Below are the code and all the weights of a small trained network. Each question names an input and a class and asks about switching units off, where a switched-off unit gives its printed mean instead of its output.

import numpy as np


def w(rows, s, z=0):
    codes = np.array(rows[::2]) - 128.0
    scale = np.full(codes.shape[1], s)
    scale[-1] = z or s
    return codes * scale


def norm(h):
    return h / np.sqrt((h * h).mean(-1, keepdims=True) + 1e-5)


def f(y):
    return y / 2 * (1 + np.tanh(0.7978845608 * (y + 0.044715 * y**3)))


def log_softmax(a):
    a = a - a.max(-1, keepdims=True)
    return a - np.log(np.exp(a).sum(-1, keepdims=True))


def net(x, mask):
    res = np.array(x, float).reshape(1, 5) / 4 @ E
    u = 0
    for l in range(3):
        y = f(norm(res) @ A[l][:, :-1].T + A[l][:, -1])
        res = res + np.where(mask[u : u + 10], y, B[l][:, -1]) @ B[l][:, :-1]
        u += 10
    return log_softmax(norm(res)[-1] @ U[:, :-1].T + U[:, -1])


A, B = {}, {}
E = w([
[120,236,157,84,67,126,114,205,2,137,127,45],'x0',
[155,153,44,64,147,190,148,104,102,55,195,179],'x1',
[231,167,11,97,85,140,84,103,64,145,113,130],'x2',
[77,194,137,86,128,59,58,33,139,94,82,105],'x3',
[160,157,165,172,27,168,151,74,142,151,49,178],'x4',
],0.0075)
A[0] = w([
[89,126,246,129,135,122,142,173,143,131,124,103,16],'L0N0',
[166,148,163,133,97,148,150,135,82,150,135,154,56],'L0N1',
[124,73,117,148,143,134,135,127,169,118,121,136,64],'L0N2',
[138,139,99,129,126,111,121,190,87,136,126,103,94],'L0N3',
[142,128,145,109,148,124,108,113,113,117,117,143,69],'L0N4',
[110,174,120,144,121,121,106,107,141,120,127,115,44],'L0N5',
[106,124,70,82,170,139,139,131,120,103,145,123,37],'L0N6',
[128,89,132,138,142,135,131,98,167,127,114,153,28],'L0N7',
[99,160,119,119,132,97,88,74,115,129,103,97,2],'L0N8',
[130,134,111,132,147,136,99,194,66,148,125,89,27],'L0N9',
],0.013,0.0031)
B[0] = w([
[4,125,183,195,107,142,165,143,82,115,211,125,255],'L0N0',
[125,157,92,153,84,183,149,126,166,123,100,93,178],'L0N1',
[142,131,113,158,145,129,120,109,180,209,122,114,201],'L0N2',
[121,136,92,115,91,88,108,142,145,127,115,52,202],'L0N3',
[130,119,138,141,122,137,95,109,119,132,148,124,127],'L0N4',
[154,156,181,135,117,115,146,89,127,154,139,143,146],'L0N5',
[118,189,74,173,151,137,90,123,113,117,213,177,194],'L0N6',
[166,71,109,116,115,93,144,159,136,184,146,77,194],'L0N7',
[152,168,173,92,88,120,108,44,124,133,136,117,191],'L0N8',
[155,133,128,82,136,84,150,185,133,130,143,86,212],'L0N9',
],0.012,0.0079)
A[1] = w([
[148,96,109,119,82,186,184,161,147,61,31,149,51],'L1N0',
[179,103,124,57,151,81,117,233,30,119,112,74,26],'L1N1',
[146,123,186,38,169,108,112,39,110,120,60,138,6],'L1N2',
[156,9,126,140,207,133,150,127,218,189,99,178,63],'L1N3',
[103,116,124,77,202,97,111,152,113,109,124,141,78],'L1N4',
[139,167,155,121,106,219,146,180,157,110,13,141,39],'L1N5',
[182,138,125,141,78,94,116,221,166,110,111,71,141],'L1N6',
[110,135,158,76,108,110,136,58,94,88,129,140,92],'L1N7',
[19,101,241,124,180,144,161,186,110,95,54,180,18],'L1N8',
[74,138,187,141,176,164,148,160,91,152,151,124,15],'L1N9',
],0.011,0.0021)
B[1] = w([
[163,98,131,159,96,148,137,106,72,194,79,117,155],'L1N0',
[124,114,57,42,186,59,96,123,141,140,121,34,195],'L1N1',
[117,197,167,66,104,156,128,74,155,121,135,148,159],'L1N2',
[207,62,142,89,73,55,186,143,221,146,138,153,254],'L1N3',
[131,121,76,183,106,217,122,150,129,160,69,160,134],'L1N4',
[155,137,97,151,155,147,141,97,24,124,122,168,156],'L1N5',
[142,144,110,64,156,168,155,167,127,103,165,102,203],'L1N6',
[146,101,186,113,206,175,132,174,203,181,76,128,167],'L1N7',
[7,142,130,172,105,171,138,156,98,83,157,108,204],'L1N8',
[113,122,140,132,99,125,147,139,162,96,83,94,200],'L1N9',
],0.013,0.0094)
A[2] = w([
[29,89,176,212,109,58,70,164,50,148,62,111,135],'L2N0',
[113,166,175,98,119,84,62,2,119,116,72,152,59],'L2N1',
[202,164,128,189,176,160,159,162,72,125,58,174,132],'L2N2',
[134,61,128,130,175,138,147,208,90,153,142,113,191],'L2N3',
[115,94,165,119,142,106,97,146,165,168,145,144,156],'L2N4',
[171,83,116,177,105,187,105,125,12,168,53,157,6],'L2N5',
[121,91,76,157,242,167,59,115,126,55,140,230,82],'L2N6',
[160,194,240,74,151,156,83,88,130,96,70,184,55],'L2N7',
[66,123,187,119,85,128,179,113,91,49,135,144,65],'L2N8',
[142,112,89,118,127,59,99,82,166,133,170,173,86],'L2N9',
],0.0095,0.0019)
B[2] = w([
[115,134,111,167,137,195,140,171,140,49,122,147,255],'L2N0',
[138,125,159,137,168,176,91,168,154,151,81,140,198],'L2N1',
[106,94,122,130,134,141,147,89,73,159,139,111,153],'L2N2',
[127,170,138,112,81,68,84,7,147,48,87,149,199],'L2N3',
[195,139,139,128,95,137,94,187,109,77,86,158,196],'L2N4',
[131,109,129,117,116,157,160,80,66,112,84,146,174],'L2N5',
[116,157,96,161,157,95,109,123,81,134,162,197,160],'L2N6',
[126,147,162,123,141,172,74,113,146,184,120,129,207],'L2N7',
[93,90,134,168,135,117,86,103,122,126,99,117,230],'L2N8',
[110,109,156,155,144,95,153,147,108,141,137,155,224],'L2N9',
],0.017,0.0059)
U = w([
[124,172,89,184,198,89,86,127,95,117,203,211,2],'0',
[145,192,221,102,180,172,37,109,168,170,76,121,121],'1',
[170,113,111,143,105,171,169,69,30,136,75,124,36],'2',
[199,63,161,149,102,55,169,145,211,140,131,159,200],'3',
[12,119,191,214,110,141,140,167,150,38,131,77,209],'4',
[137,188,77,40,164,82,95,155,118,85,143,10,165],'5',
],0.011,0.0017)

Each question gives the input, the list of numbers given to net, and the class t.
The units are the neurons (one row each of A and B). Each row of codes is followed by its name. A weight is (code - 128) times the scale printed after its matrix; where a second scale follows, it is the last column's (A, B and U).
mask holds one flag per neuron, layer by layer. A switched-off neuron (its flag False) gives its mean, the last column of its row in B, instead of its output. The means were averaged over made-up inputs and are rounded, as every weight is.
A unit's drop is (log p(t) with every unit on - log p(t) with that unit switched off) / (log p(t) with every unit on - log p(t) with every unit switched off).
The circuit of an input: a set's keep is (log p(t) with only the set's units on - log p(t) with every unit switched off) / (log p(t) with every unit on - log p(t) with every unit switched off). Starting from the 12 units with the biggest drops (on a tie, the unit counted first), units are removed one at a time, each time the one whose removal leaves the highest keep (on an exact tie, the one counted first), for as long as the keep stays at least 0.8.
units of the circuit, in order: the units of the circuit, biggest drop first
unit that matters most: the unit with the biggest drop
k most important neurons: the k neurons with the biggest drops, biggest first
top k neurons in layer l: the k neurons of layer l with the biggest drops, biggest first
drop of u: that unit's drop, to one decimal
input [5,-1,2,0,4], class 5: top 2 neurons in layer 1	[L1N6, L1N1]
input [-5,4,-5,-4,-6], class 3: units of the circuit, in order	[L1N3]
input [-3,5,-5,8,-8], class 0: units of the circuit, in order	[L0N6, L2N6]
input [2,7,4,1,-7], class 0: 3 most important neurons	[L0N6, L2N6, L0N7]
input [6,-3,-2,-6,-7], class 5: 3 most important neurons	[L0N9, L1N1, L0N3]
input [4,3,1,3,6], class 1: units of the circuit, in order	[L0N8, L1N7]
input [-3,-4,-1,0,0], class 3: units of the circuit, in order	[L0N2, L1N3]
input [2,-6,6,1,5], class 2: 2 most important neurons	[L0N1, L1N5]
input [-8,8,-2,2,-6], class 0: 3 most important neurons	[L0N6, L2N6, L1N9]
input [-4,-5,7,-2,5], class 2: 3 most important neurons	[L1N0, L1N5, L0N1]
input [-7,1,3,7,-2], class 1: 2 most important neurons	[L0N8, L1N2]
input [-4,6,6,0,5], class 2: 2 most important neurons	[L1N0, L0N0]
input [3,0,5,-5,2], class 5: 3 most important neurons	[L0N9, L0N3, L1N1]
input [7,6,4,3,6], class 2: unit that matters most	L0N1
input [5,-4,-2,8,0], class 1: top 2 neurons in layer 2	[L2N7, L2N1]
input [-8,3,6,0,-6], class 0: 2 most important neurons	[L0N6, L2N6]
input [1,-7,4,4,-4], class 1: top 2 neurons in layer 0	[L0N8, L0N7]
input [-6,-7,2,6,-1], class 1: 4 most important neurons	[L0N8, L1N2, L2N1, L2N7]
input [-8,8,5,-8,-6], class 0: top 2 neurons in layer 0	[L0N6, L0N9]
input [3,-5,1,-8,1], class 5: unit that matters most	L0N9
input [-4,7,4,-5,2], class 0: 3 most important neurons	[L0N6, L2N6, L1N9]
input [-7,3,8,6,0], class 1: drop of L0N8	0.4
input [-7,1,-3,-3,-7], class 3: drop of L1N3	0.1
input [-3,-7,0,5,4], class 1: drop of L0N8	1.9
input [-2,6,-3,1,-4], class 0: drop of L0N6	0.8
input [2,8,-1,-2,-7], class 0: top 2 neurons in layer 0	[L0N6, L0N7]
